Below is a small trained network, with its code and all its weights. Each question gives an input and a target symbol and asks what happens when units are switched off, that is, made to give their printed mean instead of their output.

import numpy as np


def w(rows, s, z=0):
    codes = np.array(rows[::2]) - 128.0
    scale = np.full(codes.shape[1], s)
    scale[-1] = z or s
    return codes * scale


def norm(h):
    return h / np.sqrt((h * h).mean(-1, keepdims=True) + 1e-5)


def f(y):
    return np.maximum(y, 0)


def softmax(a):
    e = np.exp(a - a.max(-1, keepdims=True))
    return e / e.sum(-1, keepdims=True)


def log_softmax(a):
    a = a - a.max(-1, keepdims=True)
    return a - np.log(np.exp(a).sum(-1, keepdims=True))


def net(x, mask):
    ids = ['βδελξφψω'.index(c) for c in x.split()]
    T = len(ids)
    res = E[ids] + P[:T]
    q, k, v = (norm(res) @ M[0].T for M in (Q, K, V))
    z = softmax(np.where(np.tri(T) > 0, q @ k.T / 4**0.5, -1e9)) @ v
    res = res + np.where(mask[0], z, O[0][:, -1]) @ O[0][:, :-1]
    y = f(norm(res) @ A[0][:, :-1].T + A[0][:, -1])
    res = res + np.where(mask[1:9], y, B[0][:, -1]) @ B[0][:, :-1]
    return log_softmax(norm(res)[-1] @ U[:, :-1].T + U[:, -1])


Q, K, V, O, A, B = {}, {}, {}, {}, {}, {}
E = w([
[189,84,191,160,166,147,181,130,113,32,147,164],'β',
[79,151,137,111,214,152,189,131,130,62,87,177],'δ',
[124,133,203,213,141,171,214,130,151,79,150,191],'ε',
[144,159,111,147,188,180,175,145,77,208,129,151],'λ',
[62,103,150,103,42,158,189,116,36,116,101,185],'ξ',
[140,175,155,157,70,251,119,182,127,135,93,100],'φ',
[50,160,141,187,60,171,192,185,142,126,248,78],'ψ',
[134,102,66,102,85,122,60,215,161,128,129,207],'ω',
],0.0022)
P = w([
[144,135,98,168,98,47,169,140,114,141,6,92],'0',
[136,147,31,190,78,151,106,49,177,159,86,141],'1',
[196,141,42,173,94,163,158,178,133,101,126,158],'2',
[115,77,221,139,106,50,109,127,174,240,39,61],'3',
[118,138,212,90,173,126,11,101,55,148,166,121],'4',
[146,94,79,105,82,205,151,99,166,150,143,175],'5',
[116,22,144,199,165,165,98,200,117,167,88,102],'6',
],0.0022)
Q[0] = w([
[189,128,17,137,58,176,254,78,215,123,98,175],'H1',
[123,76,167,133,92,80,180,195,199,200,36,84],'H1',
[88,38,187,190,201,191,157,178,104,143,89,166],'H1',
[158,192,230,102,160,44,135,76,108,130,99,110],'H1',
],0.0045)
K[0] = w([
[61,87,209,120,105,42,88,102,178,220,54,27],'H1',
[104,107,90,137,131,172,72,5,187,158,134,159],'H1',
[83,140,167,3,111,213,50,124,96,138,230,140],'H1',
[115,148,11,169,74,182,183,129,123,108,118,118],'H1',
],0.0044)
V[0] = w([
[137,135,89,106,222,86,100,137,140,204,90,127],'H1',
[146,116,141,91,241,75,164,65,105,50,105,176],'H1',
[42,156,134,72,98,106,188,46,80,140,79,154],'H1',
[168,69,95,81,68,114,1,197,133,126,63,233],'H1',
],0.0035)
O[0] = w([
[146,172,169,186,182,44,38,128,108,128,120,125,126],'H1',
[141,150,226,69,122,85,146,66,213,143,131,140,6],'H1',
[96,95,219,63,119,140,93,143,58,150,160,130,200],'H1',
[162,216,101,140,97,81,159,245,99,160,119,255,176],'H1',
],0.0048,0.0012)
A[0] = w([
[159,102,161,153,202,117,99,17,152,168,139,115,160],'N1',
[81,43,95,78,130,199,138,107,123,114,170,5,100],'N2',
[91,120,143,170,111,203,91,159,97,155,141,99,134],'N3',
[141,159,222,127,154,36,112,120,149,126,119,149,135],'N4',
[161,178,234,75,105,144,39,137,172,164,133,99,108],'N5',
[136,130,88,178,141,124,108,160,90,203,132,170,251],'N6',
[181,80,136,167,124,96,103,148,96,86,180,118,198],'N7',
[149,154,172,161,155,69,34,117,55,85,117,62,88],'N8',
],0.003,0.002)
B[0] = w([
[220,219,107,140,141,78,186,217,116,189,140,202,211],'N1',
[120,183,97,189,164,57,149,180,122,156,242,130,211],'N2',
[126,94,162,85,199,106,86,49,100,83,132,85,210],'N3',
[194,153,60,136,91,110,35,158,97,62,144,108,189],'N4',
[160,83,15,148,92,171,143,151,76,14,120,43,189],'N5',
[64,111,129,55,57,127,97,92,237,4,121,127,254],'N6',
[20,183,116,97,155,120,98,90,136,169,73,147,184],'N7',
[53,164,145,120,216,134,219,79,168,209,105,228,181],'N8',
],0.0027,0.0036)
U = w([
[68,80,245,24,88,183,136,124,51,190,139,196,54],'β',
[75,166,186,121,191,71,51,53,165,89,76,138,254],'δ',
[71,97,120,159,145,116,173,137,133,135,245,72,221],'ε',
[159,122,167,124,67,155,224,82,249,138,110,128,56],'λ',
[80,115,33,136,50,111,61,202,173,79,105,183,156],'ξ',
[116,89,78,154,142,253,134,95,85,90,45,59,124],'φ',
[175,213,120,184,159,89,145,193,102,221,121,205,95],'ψ',
[218,134,172,85,90,74,89,133,99,68,139,68,42],'ω',
],0.0043,0.00044)

Each question gives the input, a string of symbols that net reads in full, and the target symbol t.
The units are the heads (4 rows each of Q, K, V and O) and the neurons (one row each of A and B). Each row of codes is followed by its name. A weight is (code - 128) times the scale printed after its matrix; where a second scale follows, it is the last column's (O, A, B and U).
mask holds one flag per unit, heads first, then neurons. A switched-off unit (its flag False) gives its mean, the last column of its rows in O or B, instead of its output. The means were averaged over made-up inputs and are rounded, as every weight is.
A unit's drop is (log p(t) with every unit on - log p(t) with that unit switched off) / (log p(t) with every unit on - log p(t) with every unit switched off).
The circuit of an input: a set's keep is (log p(t) with only the set's units on - log p(t) with every unit switched off) / (log p(t) with every unit on - log p(t) with every unit switched off). Starting from all 9 units, units are removed one at a time, each time the one whose removal leaves the highest keep (on an exact tie, the one counted first), for as long as the keep stays at least 0.8.
units of the circuit, in order: the units of the circuit, biggest drop first
most important unit: the unit with the biggest drop
k most important neurons: the k neurons with the biggest drops, biggest first
drop of u: that unit's drop, to one decimal
input ψ β ε δ, target λ: units of the circuit, in order : (H1)
input δ λ ω ξ φ, target ξ: units of the circuit, in order : (H1 N6)
input φ δ ω ω δ, target ξ: units of the circuit, in order : (H1 N6)
input ψ β δ, target ε: units of the circuit, in order : (H1 N2)
input β λ ε ω, target δ: units of the circuit, in order : (H1 N8 N1)
input δ ω ψ β ω φ, target λ: units of the circuit, in order : (H1 N4)
input λ δ λ λ ε, target ψ: units of the circuit, in order : (H1 N1)
input φ ε ξ β λ λ λ, target δ: units of the circuit, in order : (H1 N6)
input δ ψ β ε φ β, target ε: units of the circuit, in order : (H1 N2 N6)
input β λ β δ λ ξ, target ω: units of the circuit, in order : (H1 N5 N4)
input λ ε β, target δ: 2 most important neurons : (N7 N2)
input ω λ ξ ε β φ, target ε: 2 most important neurons : (N2 N6)
input ξ λ δ λ ε, target ω: 2 most important neurons : (N5 N4)
input β λ ψ ψ λ ε β, target δ: most important unit : N7
input ω β δ ω λ δ, target ψ: drop of H1 : 1.5
input λ ψ β ξ β φ, target β: drop of H1 : 0.7
input ε ω λ δ, target ψ: drop of N5 : 0.1
input β δ ψ ψ ω ε β, target ψ: drop of N6 : -0.2
